Each row has a name. Each piece below is followed by the name of the row it came from, unless a question asks for something else. Each question is about the rows just above it. Places in a row count from 1.

J996: [106  47 -35   3]
J937: [-29 -26  17 -33]
J957: [106  47 -35   1]
Table of tags by key:
[-29] -> J76
[-28] -> J695
[106] -> J773
[105] -> J961
[-35] -> J180
The tag of J957, keyed by place 1:
J773
One entry of J957 was changed: [106  47 -35   0]. Where, and from what?
4, [1]
J957 in full:
[106  47 -35   1]
[ 47 -35   1]
J957
Where do [106  47 -35   3] appear?
J996

J245: [ 32  37 -37 -92  -2  62   7 -31   5  66   5]
J433: [-10 -86 -23  35 -47  10  46  34 -27  59  59]
J883: [  28  -58 -116  -17   26   53   27  -14   56  -18  -17]
J469: [-65 -83   9  51  27   6  70  70  63  37 -44]
J190: [-16 -18 -18 -39 -41  28 -54 -28  23  15 -16]
Count of [-18] in J190:
2
Changed J883: [  28  -58 -116  -17   26   53   27  -14   56  -18  -18]. Place and old value:
11, [-17]

J151: [  8  37  57 103 -58   8 -40]
J245: [ 47  12  16 119 -49 119  16]
J937: [-19  80  58  59 -66 -19  -7]
J282: [ 37 120 -49  34 -37  -2 -47]
[37 57]
J151
[ 47  12  16 119] is in which row?
J245
key -> tag
[8] -> J786
[38] -> J98
[7] -> J663
[47] -> J636
[37] -> J834
The tag of J282, keyed by place 1:
J834
Times [119] occurs in J245:
2
J151 in full:
[  8  37  57 103 -58   8 -40]

J883: [  52  -25   32   52  115  -41  113   54   12  -28 -102    4   11  -72
  115 -106]
J937: [ -13   27  -18 -111  -37   77  112  101  -99  -55    7  -36  -26  -84
   14    5]
J957: [ -37 -101   22  -86   -5 -111  -77   48  116 -113   35   -3 -106 -119
   11  -78]
J557: [ -48  102   76  -92  -97  106 -115   75   30   19   23   24   48   47
  -19 -101]
J996: [ -65   85   -8   13   31   53   35   89   21  114   60   50  -25 -108
   71   97]
J469: [ 109   46   22   85 -102   57  101   -6  -90   51   13  -82  -95  -30
   82  -12]
J656: [108 -13  94  37 -37  12 -14   5  71 -25 -12  27 105 119  21 -31]
J190: [  81  -15   -2  -20   64   47   21   21   94   29    2   78   53 -108
    1  -55]
One entry of J656 was changed: [108 -13  94  37 -37  12 -14   5  72 -25 -12  27 105 119  21 -31]. Where, and from what?
9, [71]
Where does [  81  -15   -2  -20   64   47   21   21   94   29    2   78   53 -107
    1  -55] differ from J190, and what was there?
14, [-108]
One entry of J957 was changed: [ -37 -101   22  -86   -5 -111  -77   48  116 -112   35   -3 -106 -119
   11  -78]. Where, and from what?
10, [-113]
J557 in full:
[ -48  102   76  -92  -97  106 -115   75   30   19   23   24   48   47
  -19 -101]
Changed J937: [ -13   26  -18 -111  -37   77  112  101  -99  -55    7  -36  -26  -84
   14    5]. Place and old value:
2, [27]

J190: [ -5  27  -3 -14  25 -11   3   4  -4  -5   5   8  19  -7]
J937: [-25 -15   7  -2 -94  10  -7   6 -28  17 -21  -7  -6 -30]
J883: [-20  18  -7  25  12  19   4   0 -32   2 -34   7 -54  20]
J557: [-11 -11   1   2 -23 -13  -6  -3 -11 -12  48 -10  75  17]
J151: [-28 -10   6   7 -12  -4 -11  -4 -16  18 -16  -2  17 -22]
J433: [  3 -13  12  15 -26  -1  13  -3   6  35  21  10   3 -13]
J469: [ -4  -7   5   0  28  33   0  -3   2  14  51  16   5 -36]
J996: [ 10 -30   5   9  26 -31   1   6  24 -10 -15  -4  37  21]
J656: [ -6 -21 -31 -12  -2   1  -5   1 -13  21  62   4  11 -27]
J282: [ 37   0  -9  19  18   5  19  -9  14  13 -24  -3 -21  15]
Where do [-4 -5  5] appear?
J190
J190 in full:
[ -5  27  -3 -14  25 -11   3   4  -4  -5   5   8  19  -7]

J957: [ 34  -2  -3  -7  37 -56 -22  -3 -21 -43 -12  27  33 -10  10 -54  23 -12
  24]
J151: [ -8  54  24   1  26 -30  53 -43 -26 -27  14  32   0   4   6 -88  17 -35
  44]
J937: [  9  12  42  -8  19 -19  39 -14 -13 -11  15  26  29   3  -4 -45  30   0
 -18]
J245: [-31  75  15  -6  10 -13  35 -52 -26 -37  15  47 -28  12  12 -96  10 -38
  43]
J433: [ -1   9  -4 -22 -17   5 -13  -8 -18 -29  -5  29 -22 -13  23 -15  16   0
 -32]
J656: [ -8  54  24   1  26 -30  53 -43 -26 -27  14  27  33 -10  10 -54  23 -12
  24]
J190: [-38  43  28  -8 -20  21 -11 -48 -15  -2  17  14 -37  12  19 -37  14 -22
   7]
J282: [ 16 -11 -17 -23 -10  -4 -10  12 -15 -42 -13  38  -8 -22  21  -4  18  15
 -48]
J469: [-17  10  16 -22  -3  17 -24 -31 -13 -38 -12  20 -38  24  26 -28  18 -25
  -5]
J883: [ 49 -39 -46 -33  -8 -54  46  40  -8 -76 -29  53  21 -14  18 -19   4  18
 -34]
J996: [-10 -12  27 -13  18   8 -10 -25  -2 -57 -14  28 -16  37  17 -28  28 -20
   1]
J957 in full:
[ 34  -2  -3  -7  37 -56 -22  -3 -21 -43 -12  27  33 -10  10 -54  23 -12
  24]
J282 in full:
[ 16 -11 -17 -23 -10  -4 -10  12 -15 -42 -13  38  -8 -22  21  -4  18  15
 -48]
Where does [ 33  -2  -3  -7  37 -56 -22  -3 -21 -43 -12  27  33 -10  10 -54  23 -12
  24] differ from J957, and what was there?
1, [34]
Changed J190: [-38  43  28  -8 -20  21 -11 -48 -15  -2  17  14 -37  12  19 -37  14 -21
   7]. Place and old value:
18, [-22]
[ 37  17 -28] is in which row?
J996
J656 in full:
[ -8  54  24   1  26 -30  53 -43 -26 -27  14  27  33 -10  10 -54  23 -12
  24]
Times [1] occurs in J151:
1

